Below is a small trained network, with its code and all its weights. Each question gives an input and a target symbol and asks what happens when units are switched off, that is, made to give their printed mean instead of their output.

import numpy as np


def w(rows, s, z=0):
    codes = np.array(rows[::2]) - 128.0
    scale = np.full(codes.shape[1], s)
    scale[-1] = z or s
    return codes * scale


def f(y):
    return np.maximum(y, 0)


def softmax(a):
    e = np.exp(a - a.max(-1, keepdims=True))
    return e / e.sum(-1, keepdims=True)


def log_softmax(a):
    a = a - a.max(-1, keepdims=True)
    return a - np.log(np.exp(a).sum(-1, keepdims=True))


def net(x, mask):
    ids = ['βγδεηθμπφ'.index(c) for c in x.split()]
    T = len(ids)
    res = E[ids] + P[:T]
    r = res
    for j in range(2):
        rows = slice(2 * j, 2 * j + 2)
        q, k, v = (r @ M[0][rows].T for M in (Q, K, V))
        z = softmax(np.where(np.tri(T) > 0, q @ k.T / 2**0.5, -1e9)) @ v
        o = O[0][rows]
        res = res + np.where(mask[j], z, o[:, -1]) @ o[:, :-1]
    y = f(res @ A[0][:, :-1].T + A[0][:, -1])
    res = res + np.where(mask[2:26], y, B[0][:, -1]) @ B[0][:, :-1]
    return log_softmax(res[-1] @ U[:, :-1].T + U[:, -1])


Q, K, V, O, A, B = {}, {}, {}, {}, {}, {}
E = w([
[135,194,20,191],'β',
[204,26,137,17],'γ',
[99,121,59,38],'δ',
[6,132,209,207],'ε',
[219,52,28,186],'η',
[96,146,143,222],'θ',
[47,113,121,16],'μ',
[83,107,102,70],'π',
[77,166,165,143],'φ',
],0.011)
P = w([
[236,254,211,107],'0',
[103,139,141,89],'1',
[81,132,126,115],'2',
[63,124,115,138],'3',
[39,120,98,160],'4',
[38,112,80,180],'5',
[32,107,67,199],'6',
[27,103,58,216],'7',
[38,104,58,205],'8',
],0.0074)
Q[0] = w([
[186,43,133,42],'h1',
[179,247,209,217],'h1',
[51,171,84,116],'h2',
[68,119,124,136],'h2',
],0.013)
K[0] = w([
[51,50,94,124],'h1',
[157,165,171,4],'h1',
[116,146,91,175],'h2',
[103,119,123,209],'h2',
],0.016)
V[0] = w([
[155,181,20,63],'h1',
[254,96,55,236],'h1',
[10,77,76,189],'h2',
[93,158,60,122],'h2',
],0.0083)
O[0] = w([
[170,47,247,183,121],'h1',
[76,33,66,160,198],'h1',
[163,158,154,94,255],'h2',
[143,106,192,103,166],'h2',
],0.012,0.0047)
A[0] = w([
[154,121,111,51,185],'n1',
[194,186,216,121,223],'n2',
[78,163,112,139,147],'n3',
[82,164,118,148,146],'n4',
[127,241,149,101,90],'n5',
[182,157,66,126,125],'n6',
[61,126,169,106,162],'n7',
[173,140,143,154,87],'n8',
[172,175,197,125,192],'n9',
[193,86,171,75,200],'n10',
[83,83,122,174,135],'n11',
[157,153,95,58,163],'n12',
[95,181,147,115,232],'n13',
[68,203,99,142,161],'n14',
[239,132,95,183,120],'n15',
[180,124,190,199,70],'n16',
[141,86,95,63,138],'n17',
[217,69,184,66,229],'n18',
[120,112,100,199,158],'n19',
[144,254,167,109,3],'n20',
[85,61,89,203,205],'n21',
[83,126,167,121,151],'n22',
[205,116,73,139,191],'n23',
[138,225,183,98,179],'n24',
],0.0081,0.0066)
B[0] = w([
[121,155,154,176,167],'n1',
[172,30,112,158,198],'n2',
[145,135,76,152,174],'n3',
[136,149,91,126,169],'n4',
[160,93,127,80,169],'n5',
[110,69,177,65,141],'n6',
[145,121,102,138,179],'n7',
[117,139,150,104,136],'n8',
[167,57,123,151,181],'n9',
[49,227,191,142,161],'n10',
[129,132,109,90,191],'n11',
[121,140,141,163,166],'n12',
[152,140,102,184,215],'n13',
[130,181,91,153,200],'n14',
[99,100,162,96,146],'n15',
[68,222,183,72,155],'n16',
[105,155,145,167,167],'n17',
[72,199,193,139,175],'n18',
[77,124,135,106,189],'n19',
[136,172,140,2,156],'n20',
[108,143,117,74,254],'n21',
[120,103,106,127,162],'n22',
[86,125,170,136,162],'n23',
[179,99,114,133,199],'n24',
],0.0091,0.0099)
U = w([
[17,254,243,44,92],'β',
[112,96,145,238,144],'γ',
[85,124,214,236,100],'δ',
[158,196,96,13,4],'ε',
[92,62,101,43,121],'η',
[63,252,81,213,221],'θ',
[162,141,195,22,141],'μ',
[138,99,152,213,136],'π',
[211,45,60,215,101],'φ',
],0.0066,0.004)

Each question gives the input, a string of symbols that net reads in full, and the target symbol t.
The units are the heads (2 rows each of Q, K, V and O) and the neurons (one row each of A and B). Each row of codes is followed by its name. A weight is (code - 128) times the scale printed after its matrix; where a second scale follows, it is the last column's (O, A, B and U).
mask holds one flag per unit, heads first, then neurons. A switched-off unit (its flag False) gives its mean, the last column of its rows in O or B, instead of its output. The means were averaged over made-up inputs and are rounded, as every weight is.
A unit's drop is (log p(t) with every unit on - log p(t) with that unit switched off) / (log p(t) with every unit on - log p(t) with every unit switched off).
The circuit of an input: a set's keep is (log p(t) with only the set's units on - log p(t) with every unit switched off) / (log p(t) with every unit on - log p(t) with every unit switched off). Starting from the 12 units with the biggest drops (on a tie, the unit counted first), units are removed one at a time, each time the one whose removal leaves the highest keep (on an exact tie, the one counted first), for as long as the keep stays at least 0.8.
units of the circuit, in order: the units of the circuit, biggest drop first
k most important neurons: the k neurons with the biggest drops, biggest first
heads that matter: for each layer, one digit per head in row order, 1 if its drop is at least 0.15 and else 0, layers parted by /
drop of u: that unit's drop, to one decimal
input ε η θ θ β θ δ μ θ, target ε: units of the circuit, in order : (h1; n20; n5)
input θ ε θ φ η ε β μ, target β: units of the circuit, in order : (h2; n10)
input μ θ θ, target μ: units of the circuit, in order : (h1; n20; n2)
input γ η μ ε β μ ε γ, target θ: units of the circuit, in order : (h1; n1)
input β θ β, target β: 2 most important neurons : (n2; n21)
input η γ θ μ η φ, target η: units of the circuit, in order : (h1; n21; n11)
input φ η μ θ, target φ: heads that matter : 10
input δ μ δ μ, target μ: units of the circuit, in order : (h1; n9)
input φ θ η θ β δ, target β: units of the circuit, in order : (h2; n2; n9)
input η η δ φ η η β, target η: heads that matter : 10
input μ μ θ μ ε β φ θ μ, target θ: heads that matter : 10
input δ θ θ η η ε μ μ φ, target δ: 3 most important neurons : (n2; n18; n10)
input β φ φ δ μ θ, target β: heads that matter : 11
input μ η μ μ η β θ β, target μ: 2 most important neurons : (n20; n2)
input μ γ π μ, target μ: 4 most important neurons : (n20; n2; n5; n24)
input φ φ θ π γ φ, target φ: drop of h1 : 0.5
input δ θ θ γ μ β μ β, target δ: drop of h1 : 0.7
input θ δ θ ε θ μ, target θ: drop of h1 : 0.2
input φ η δ δ β, target φ: drop of n16 : 0.1
